Below are the code and all the weights of a small trained network. Each question names an input and a class and asks about switching units off, where a switched-off unit gives its printed mean instead of its output.

import numpy as np


def w(rows, s, z=0):
    codes = np.array(rows[::2]) - 128.0
    scale = np.full(codes.shape[1], s)
    scale[-1] = z or s
    return codes * scale


def f(y):
    return y / 2 * (1 + np.tanh(0.7978845608 * (y + 0.044715 * y**3)))


def log_softmax(a):
    a = a - a.max(-1, keepdims=True)
    return a - np.log(np.exp(a).sum(-1, keepdims=True))


def net(x, mask):
    res = np.array(x, float).reshape(1, 6) / 4 @ E
    y = f(res @ A[0][:, :-1].T + A[0][:, -1])
    res = res + np.where(mask, y, B[0][:, -1]) @ B[0][:, :-1]
    return log_softmax(res[-1] @ U[:, :-1].T + U[:, -1])


A, B = {}, {}
E = w([
[89,35,177],'x0',
[192,154,190],'x1',
[185,82,2],'x2',
[245,81,176],'x3',
[146,123,226],'x4',
[181,208,111],'x5',
],0.0057)
A[0] = w([
[115,214,80,153],'neuron 0',
[181,72,176,82],'neuron 1',
[193,158,125,97],'neuron 2',
[115,74,127,138],'neuron 3',
[178,118,129,114],'neuron 4',
[205,81,172,89],'neuron 5',
[145,137,132,93],'neuron 6',
[97,187,74,101],'neuron 7',
[111,160,163,162],'neuron 8',
[133,152,24,3],'neuron 9',
[103,183,118,101],'neuron 10',
[196,168,103,92],'neuron 11',
[120,106,174,80],'neuron 12',
[95,92,131,168],'neuron 13',
[60,163,206,203],'neuron 14',
[175,186,151,108],'neuron 15',
[155,144,101,100],'neuron 16',
[117,127,118,112],'neuron 17',
[112,46,132,171],'neuron 18',
[106,72,148,185],'neuron 19',
[124,113,129,114],'neuron 20',
[179,159,137,129],'neuron 21',
[153,149,145,101],'neuron 22',
[90,252,149,167],'neuron 23',
[204,160,141,82],'neuron 24',
[129,158,77,66],'neuron 25',
[107,97,134,158],'neuron 26',
[121,175,135,117],'neuron 27',
[87,106,127,119],'neuron 28',
[122,121,86,50],'neuron 29',
[172,79,114,167],'neuron 30',
],0.012,0.004)
B[0] = w([
[65,138,145,221],'neuron 0',
[88,71,108,186],'neuron 1',
[93,93,65,163],'neuron 2',
[182,138,160,159],'neuron 3',
[141,99,98,146],'neuron 4',
[89,52,60,195],'neuron 5',
[123,124,113,122],'neuron 6',
[72,98,110,192],'neuron 7',
[133,175,150,172],'neuron 8',
[16,135,109,200],'neuron 9',
[107,132,150,155],'neuron 10',
[78,110,83,175],'neuron 11',
[119,118,151,152],'neuron 12',
[178,111,145,166],'neuron 13',
[158,194,217,254],'neuron 14',
[139,136,70,179],'neuron 15',
[106,105,111,141],'neuron 16',
[131,120,120,126],'neuron 17',
[216,138,182,197],'neuron 18',
[186,119,179,188],'neuron 19',
[139,128,137,126],'neuron 20',
[119,126,75,165],'neuron 21',
[122,140,103,138],'neuron 22',
[138,254,187,248],'neuron 23',
[120,104,43,171],'neuron 24',
[77,116,113,157],'neuron 25',
[164,123,149,154],'neuron 26',
[126,156,140,149],'neuron 27',
[155,107,123,145],'neuron 28',
[114,136,120,134],'neuron 29',
[182,89,145,174],'neuron 30',
],0.02,0.0059)
U = w([
[140,82,8,143],'0',
[133,118,146,9],'1',
[230,129,27,128],'2',
[71,165,112,67],'3',
[175,102,120,249],'4',
[2,94,95,130],'5',
[116,202,57,214],'6',
],0.0088,0.0017)

Each question gives the input, the list of numbers given to net, and the class t.
The units are the neurons (one row each of A and B). Each row of codes is followed by its name. A weight is (code - 128) times the scale printed after its matrix; where a second scale follows, it is the last column's (A, B and U).
mask holds one flag per neuron, in row order. A switched-off neuron (its flag False) gives its mean, the last column of its row in B, instead of its output. The means were averaged over made-up inputs and are rounded, as every weight is.
A unit's drop is (log p(t) with every unit on - log p(t) with that unit switched off) / (log p(t) with every unit on - log p(t) with every unit switched off).
The circuit of an input: a set's keep is (log p(t) with only the set's units on - log p(t) with every unit switched off) / (log p(t) with every unit on - log p(t) with every unit switched off). Starting from the 12 units with the biggest drops (on a tie, the unit counted first), units are removed one at a time, each time the one whose removal leaves the highest keep (on an exact tie, the one counted first), for as long as the keep stays at least 0.8.
units of the circuit, in order: the units of the circuit, biggest drop first
unit that matters most: the unit with the biggest drop
k most important neurons: the k neurons with the biggest drops, biggest first
drop of u: that unit's drop, to one decimal
input [3,8,5,4,6,-2], class 0: most important neuron : (neuron 5)
input [-2,-6,1,-1,-7,-8], class 4: units of the circuit, in order : (neuron 18; neuron 13)
input [2,4,5,-4,6,-6], class 2: units of the circuit, in order : (neuron 0; neuron 9)
input [-5,-2,7,6,-2,5], class 0: 2 most important neurons : (neuron 24; neuron 30)
input [6,1,6,-4,-3,5], class 5: units of the circuit, in order : (neuron 9; neuron 23)
input [-1,-6,-7,-2,7,0], class 1: units of the circuit, in order : (neuron 14; neuron 9)
input [5,6,5,-4,8,7], class 2: 3 most important neurons : (neuron 9; neuron 0; neuron 7)
input [1,-5,5,5,3,-3], class 2: 3 most important neurons : (neuron 14; neuron 0; neuron 9)
input [3,1,6,2,3,-7], class 2: 3 most important neurons : (neuron 14; neuron 0; neuron 9)
input [-3,5,7,0,6,-8], class 2: 3 most important neurons : (neuron 9; neuron 0; neuron 7)
input [-5,3,6,7,-2,-7], class 0: drop of neuron 5 : 0.1
input [6,-3,2,7,6,-2], class 4: drop of neuron 18 : 0.2
input [5,3,-1,0,2,-1], class 4: drop of neuron 9 : 0.1
input [0,5,5,7,7,-6], class 0: unit that matters most : neuron 5
